Below is a small trained network, with its code and all its weights. Each question gives an input and a class and asks what happens when units are switched off, that is, made to give their printed mean instead of their output.

import numpy as np


def w(rows, s, z=0):
    codes = np.array(rows[::2]) - 128.0
    scale = np.full(codes.shape[1], s)
    scale[-1] = z or s
    return codes * scale


def f(y):
    return y / 2 * (1 + np.tanh(0.7978845608 * (y + 0.044715 * y**3)))


def log_softmax(a):
    a = a - a.max(-1, keepdims=True)
    return a - np.log(np.exp(a).sum(-1, keepdims=True))


def net(x, mask):
    res = np.array(x, float).reshape(1, 5) / 4 @ E
    y = f(res @ A[0][:, :-1].T + A[0][:, -1])
    res = res + np.where(mask, y, B[0][:, -1]) @ B[0][:, :-1]
    return log_softmax(res[-1] @ U[:, :-1].T + U[:, -1])


A, B = {}, {}
E = w([
[102,85,143,22,243,149,27,153,146,158,160,155],'x0',
[204,76,215,83,112,133,98,192,110,122,154,201],'x1',
[91,138,106,143,73,187,152,91,160,102,147,129],'x2',
[133,181,159,176,144,129,63,112,174,64,165,63],'x3',
[172,2,148,170,190,178,160,124,101,180,133,144],'x4',
],0.0098)
A[0] = w([
[140,114,93,95,85,76,140,151,135,228,95,148,101],'n1',
[210,152,79,131,76,158,134,105,113,100,94,139,83],'n2',
[142,108,176,157,144,98,92,111,176,107,135,61,92],'n3',
[37,82,115,76,76,170,168,181,69,136,117,110,98],'n4',
[135,119,105,121,169,125,103,221,139,131,126,93,220],'n5',
[135,190,88,68,100,115,136,125,108,82,138,161,79],'n6',
[128,131,129,157,99,68,172,157,66,124,168,92,95],'n7',
[180,99,110,74,131,142,128,145,159,97,139,118,58],'n8',
[133,152,134,96,103,100,105,97,118,93,82,136,68],'n9',
[114,125,172,164,102,149,85,120,146,85,122,88,108],'n10',
[131,118,142,59,26,177,129,164,136,113,146,193,166],'n11',
[123,128,72,138,169,117,134,115,141,168,112,104,169],'n12',
[160,128,124,179,171,110,88,128,114,81,144,104,122],'n13',
[159,138,170,93,137,116,139,128,107,136,104,136,230],'n14',
[99,150,150,80,139,170,114,104,171,193,155,154,54],'n15',
[143,59,139,172,145,128,179,137,136,147,146,101,58],'n16',
[111,91,109,227,98,138,126,147,126,112,86,166,88],'n17',
[110,159,145,100,84,118,65,107,136,49,155,125,178],'n18',
[125,12,148,146,187,157,93,130,92,148,167,103,237],'n19',
[92,79,88,124,89,138,146,129,204,77,160,175,185],'n20',
[124,108,146,91,161,156,132,149,169,76,106,184,33],'n21',
[117,151,82,79,148,161,97,145,128,177,132,124,160],'n22',
[73,138,126,113,173,110,157,93,150,169,141,61,41],'n23',
[82,136,155,65,160,129,137,104,89,108,162,129,43],'n24',
[169,103,144,162,57,39,194,112,133,116,154,126,120],'n25',
[175,104,89,140,145,254,144,116,145,110,179,117,186],'n26',
[33,102,50,86,174,127,183,131,84,87,92,59,156],'n27',
[75,182,54,73,152,121,192,143,73,173,97,211,121],'n28',
[131,193,110,93,106,67,126,132,166,151,124,187,68],'n29',
[161,119,184,128,102,102,106,180,150,91,185,151,100],'n30',
[72,156,119,83,94,101,97,98,73,105,138,173,92],'n31',
[180,61,211,117,95,184,156,151,154,95,166,114,160],'n32',
[100,145,136,96,96,99,140,152,179,93,126,159,77],'n33',
[162,110,119,116,85,41,174,171,116,192,64,102,126],'n34',
[111,118,127,60,194,121,110,157,93,121,65,67,95],'n35',
[157,101,105,137,59,97,155,188,148,148,150,106,41],'n36',
[156,210,82,108,131,113,91,125,142,122,80,227,76],'n37',
[168,152,105,135,109,46,74,207,107,146,122,166,252],'n38',
[147,138,160,180,139,71,196,124,157,89,116,166,43],'n39',
[104,163,149,122,179,130,141,110,139,140,174,170,58],'n40',
[81,139,106,83,120,166,69,106,122,193,158,140,105],'n41',
[102,103,113,63,124,199,102,125,116,100,171,113,80],'n42',
[149,191,113,152,121,132,148,168,140,147,99,138,17],'n43',
[142,61,104,155,107,135,103,124,99,169,159,103,24],'n44',
],0.0088,0.0037)
B[0] = w([
[36,198,169,196,114,209,154,178,116,211,162,157,181],'n1',
[148,84,217,93,167,186,38,107,131,91,78,199,175],'n2',
[79,153,74,204,143,222,136,216,75,235,201,181,174],'n3',
[55,210,165,220,116,147,143,175,74,112,205,135,168],'n4',
[68,129,164,97,96,140,80,195,46,93,44,148,189],'n5',
[229,103,71,73,154,158,164,165,158,179,89,167,187],'n6',
[204,65,195,185,75,214,88,138,150,82,49,143,176],'n7',
[162,78,168,254,131,93,116,206,213,124,123,139,147],'n8',
[235,143,183,113,142,93,138,163,174,165,124,189,155],'n9',
[128,188,183,194,76,191,117,187,74,151,180,168,175],'n10',
[71,113,139,169,62,68,193,64,84,127,196,11,219],'n11',
[152,68,147,114,41,87,191,71,169,119,127,84,168],'n12',
[33,205,92,180,165,154,124,158,78,163,175,144,167],'n13',
[104,102,94,145,156,55,125,102,103,116,116,113,183],'n14',
[123,99,140,161,158,244,87,116,107,66,146,160,165],'n15',
[171,112,99,1,159,119,170,77,118,146,133,173,171],'n16',
[182,122,174,91,184,150,92,141,122,128,64,163,171],'n17',
[125,151,104,80,158,79,136,134,32,204,122,112,228],'n18',
[132,189,102,102,120,131,202,106,93,168,57,106,254],'n19',
[121,155,113,71,119,125,90,85,45,98,15,42,171],'n20',
[128,66,127,189,53,152,133,99,219,86,149,188,160],'n21',
[230,127,223,153,65,205,53,160,120,68,155,66,177],'n22',
[141,35,119,165,105,66,155,128,180,111,170,103,166],'n23',
[159,79,142,124,156,181,105,127,227,145,99,181,150],'n24',
[132,78,115,147,158,161,54,133,127,74,47,180,221],'n25',
[155,227,125,49,194,144,168,123,102,176,55,122,187],'n26',
[171,53,109,155,50,56,137,92,174,102,149,66,203],'n27',
[69,213,113,216,99,161,163,174,87,198,175,122,202],'n28',
[248,118,102,62,142,129,165,119,127,193,147,181,179],'n29',
[77,99,92,108,62,45,185,61,138,144,214,107,200],'n30',
[178,140,106,119,212,137,190,99,131,175,104,143,171],'n31',
[125,160,90,135,67,74,183,124,153,119,155,38,214],'n32',
[183,107,60,48,193,134,152,115,143,143,117,135,166],'n33',
[68,181,194,166,108,179,84,131,73,127,103,141,200],'n34',
[148,71,177,157,79,153,57,134,110,97,86,117,179],'n35',
[134,106,189,161,128,140,59,146,202,83,173,189,155],'n36',
[206,137,103,99,180,105,145,126,162,175,143,134,173],'n37',
[85,128,78,149,98,50,166,84,74,57,46,52,222],'n38',
[133,66,171,86,167,157,56,153,142,137,119,176,166],'n39',
[141,70,123,162,117,156,111,172,186,105,152,172,138],'n40',
[135,106,179,118,93,173,76,157,166,73,30,178,178],'n41',
[173,107,163,176,103,200,88,83,147,63,91,152,171],'n42',
[189,9,206,136,173,116,122,124,217,114,145,211,144],'n43',
[169,110,77,92,164,109,179,211,171,137,155,186,146],'n44',
],0.0051,0.0098)
U = w([
[190,38,212,186,80,190,2,153,179,26,79,236,58],'0',
[103,201,150,141,94,119,117,102,78,93,39,63,254],'1',
[54,249,153,238,110,179,126,202,108,182,201,180,91],'2',
[243,148,118,56,226,96,215,134,166,192,95,203,37],'3',
[119,32,150,202,34,18,154,77,184,67,142,33,55],'4',
],0.0058,0.0043)

Each question gives the input, the list of numbers given to net, and the class t.
The units are the neurons (one row each of A and B). Each row of codes is followed by its name. A weight is (code - 128) times the scale printed after its matrix; where a second scale follows, it is the last column's (A, B and U).
mask holds one flag per neuron, in row order. A switched-off neuron (its flag False) gives its mean, the last column of its row in B, instead of its output. The means were averaged over made-up inputs and are rounded, as every weight is.
A unit's drop is (log p(t) with every unit on - log p(t) with that unit switched off) / (log p(t) with every unit on - log p(t) with every unit switched off).
The circuit of an input: a set's keep is (log p(t) with only the set's units on - log p(t) with every unit switched off) / (log p(t) with every unit on - log p(t) with every unit switched off). Starting from the 12 units with the biggest drops (on a tie, the unit counted first), units are removed one at a time, each time the one whose removal leaves the highest keep (on an exact tie, the one counted first), for as long as the keep stays at least 0.8.
units of the circuit, in order: the units of the circuit, biggest drop first
most important unit: the unit with the biggest drop
k most important neurons: the k neurons with the biggest drops, biggest first
drop of u: that unit's drop, to one decimal
input [2,7,0,-6,-8], class 3: most important unit => n29
input [0,-4,-2,-6,-7], class 3: 2 most important neurons => n29; n6
input [-5,4,2,7,-3], class 2: units of the circuit, in order => n10; n3
input [-5,-7,-6,4,-1], class 4: units of the circuit, in order => n27; n23
input [-3,8,0,-2,6], class 4: 3 most important neurons => n32; n11; n30
input [-2,-8,2,-2,8], class 3: 4 most important neurons => n26; n16; n11; n17
input [-3,-4,-4,-6,-1], class 2: units of the circuit, in order => n28; n1
input [1,4,7,4,4], class 1: 2 most important neurons => n26; n20
input [4,-7,1,1,3], class 4: 3 most important neurons => n27; n23; n12
input [-1,5,3,0,5], class 3: units of the circuit, in order => n26; n16
input [4,-7,-3,8,7], class 2: 2 most important neurons => n3; n13
input [-5,8,5,-5,-1], class 4: 2 most important neurons => n11; n32
input [-8,1,8,-8,-4], class 0: units of the circuit, in order => n2; n25
input [-2,6,-7,-3,0], class 1: 3 most important neurons => n34; n27; n1
input [6,5,7,-5,0], class 1: most important unit => n11
input [5,-8,5,-8,5], class 2: 4 most important neurons => n28; n4; n1; n38
input [6,-7,0,-4,-1], class 4: 3 most important neurons => n27; n12; n23
input [-1,-6,0,-5,0], class 4: 2 most important neurons => n27; n12
input [6,-8,-2,7,-2], class 4: 2 most important neurons => n23; n27
input [2,-4,-1,-7,1], class 2: most important unit => n28
input [-2,4,5,-6,-8], class 3: 2 most important neurons => n6; n29
input [6,1,-5,1,-6], class 0: 2 most important neurons => n35; n22
input [-8,3,-2,5,6], class 0: drop of n11 => 0.0
input [-1,-8,3,2,-1], class 4: drop of n27 => 0.1
input [2,7,-2,-8,-6], class 2: drop of n1 => 0.4
input [2,-3,-2,1,1], class 4: drop of n8 => -0.1
input [6,5,-6,8,-3], class 2: most important unit => n3
